Below are the code and all the weights of a small trained network. Each question names an input and a class and asks about switching units off, where a switched-off unit gives its printed mean instead of its output.

import numpy as np


def w(rows, s, z=0):
    codes = np.array(rows[::2]) - 128.0
    scale = np.full(codes.shape[1], s)
    scale[-1] = z or s
    return codes * scale


def f(y):
    return np.maximum(y, 0)


def log_softmax(a):
    a = a - a.max(-1, keepdims=True)
    return a - np.log(np.exp(a).sum(-1, keepdims=True))


def net(x, mask):
    res = np.array(x, float).reshape(1, 5) / 4 @ E
    y = f(res @ A[0][:, :-1].T + A[0][:, -1])
    res = res + np.where(mask, y, B[0][:, -1]) @ B[0][:, :-1]
    return log_softmax(res[-1] @ U[:, :-1].T + U[:, -1])


A, B = {}, {}
E = w([
[220,76,38,88,106,156,185,11,102],'x0',
[114,220,126,154,169,139,87,117,113],'x1',
[169,224,67,85,87,170,86,100,115],'x2',
[101,130,110,70,213,124,67,164,100],'x3',
[149,126,133,78,83,100,63,111,198],'x4',
],0.011)
A[0] = w([
[163,137,66,64,75,157,183,81,72,244],'n1',
[101,48,210,154,97,121,232,174,99,192],'n2',
[210,180,84,94,80,160,121,77,176,154],'n3',
[204,147,80,97,109,209,196,111,59,249],'n4',
[172,254,105,115,165,207,75,135,117,71],'n5',
[145,34,135,150,128,125,212,128,145,36],'n6',
[53,103,207,166,239,75,169,156,102,110],'n7',
],0.0089,0.002)
B[0] = w([
[145,52,133,73,121,119,201,167,81,216],'n1',
[233,142,175,127,131,101,164,46,110,217],'n2',
[152,89,92,130,85,68,111,109,89,211],'n3',
[60,113,102,47,152,121,131,151,152,215],'n4',
[95,183,165,160,120,144,74,83,105,223],'n5',
[251,193,138,135,126,147,143,53,51,183],'n6',
[101,56,97,105,106,82,92,138,55,252],'n7',
],0.011,0.014)
U = w([
[179,84,117,79,61,67,180,103,101,98],'0',
[128,189,44,136,108,214,116,62,144,21],'1',
[102,102,96,123,129,78,43,125,98,151],'2',
[158,66,54,77,223,187,171,144,134,187],'3',
[156,145,114,136,103,136,137,109,204,2],'4',
[192,211,165,195,151,188,95,39,100,173],'5',
[57,216,180,87,142,129,97,255,158,208],'6',
[169,85,182,118,73,87,136,136,238,163],'7',
],0.01,0.0036)

Each question gives the input, the list of numbers given to net, and the class t.
The units are the neurons (one row each of A and B). Each row of codes is followed by its name. A weight is (code - 128) times the scale printed after its matrix; where a second scale follows, it is the last column's (A, B and U).
mask holds one flag per neuron, in row order. A switched-off neuron (its flag False) gives its mean, the last column of its row in B, instead of its output. The means were averaged over made-up inputs and are rounded, as every weight is.
A unit's drop is (log p(t) with every unit on - log p(t) with that unit switched off) / (log p(t) with every unit on - log p(t) with every unit switched off).
The circuit of an input: a set's keep is (log p(t) with only the set's units on - log p(t) with every unit switched off) / (log p(t) with every unit on - log p(t) with every unit switched off). Starting from all 7 units, units are removed one at a time, each time the one whose removal leaves the highest keep (on an exact tie, the one counted first), for as long as the keep stays at least 0.8.
units of the circuit, in order: the units of the circuit, biggest drop first
k most important neurons: the k neurons with the biggest drops, biggest first
drop of u: that unit's drop, to one decimal
input [-1,-1,-3,-4,-2], class 5: units of the circuit, in order => n1, n6
input [8,-2,6,7,-8], class 3: units of the circuit, in order => n4
input [4,4,8,2,-7], class 2: units of the circuit, in order => n5, n4
input [-1,-6,-8,-5,2], class 5: units of the circuit, in order => n6, n1
input [2,-2,5,-2,-6], class 3: 4 most important neurons => n4, n2, n7, n6
input [-5,1,3,-6,1], class 5: 2 most important neurons => n4, n7
input [-6,8,-4,-6,8], class 6: units of the circuit, in order => n2, n3
input [-4,-6,6,-7,7], class 7: 2 most important neurons => n7, n6
input [-3,-7,6,3,7], class 2: 4 most important neurons => n2, n1, n6, n3
input [-5,-3,2,-4,4], class 7: units of the circuit, in order => n7, n6
input [8,3,-8,4,3], class 3: 3 most important neurons => n3, n2, n7
input [-7,5,4,-8,5], class 5: 4 most important neurons => n4, n7, n5, n1
input [-2,-2,-2,-7,-8], class 5: units of the circuit, in order => n6, n1
input [-4,4,6,-7,5], class 5: units of the circuit, in order => n5
input [3,8,2,0,-5], class 1: units of the circuit, in order => n7, n4, n2
input [-4,1,5,-6,-6], class 5: 2 most important neurons => n7, n1
input [-7,-7,-8,7,8], class 0: 4 most important neurons => n2, n5, n7, n4
input [-6,4,-1,7,6], class 6: 4 most important neurons => n3, n2, n6, n1
input [4,7,-3,5,3], class 5: 2 most important neurons => n7, n4
input [1,0,0,4,-6], class 3: 2 most important neurons => n3, n5
input [-8,7,-8,8,-7], class 2: units of the circuit, in order => n7
input [-7,2,7,6,6], class 6: 2 most important neurons => n2, n6
input [4,6,1,1,0], class 2: 2 most important neurons => n2, n5
input [3,3,8,5,1], class 2: drop of n4 => 0.1
input [-3,-4,6,0,-8], class 6: drop of n7 => 0.1
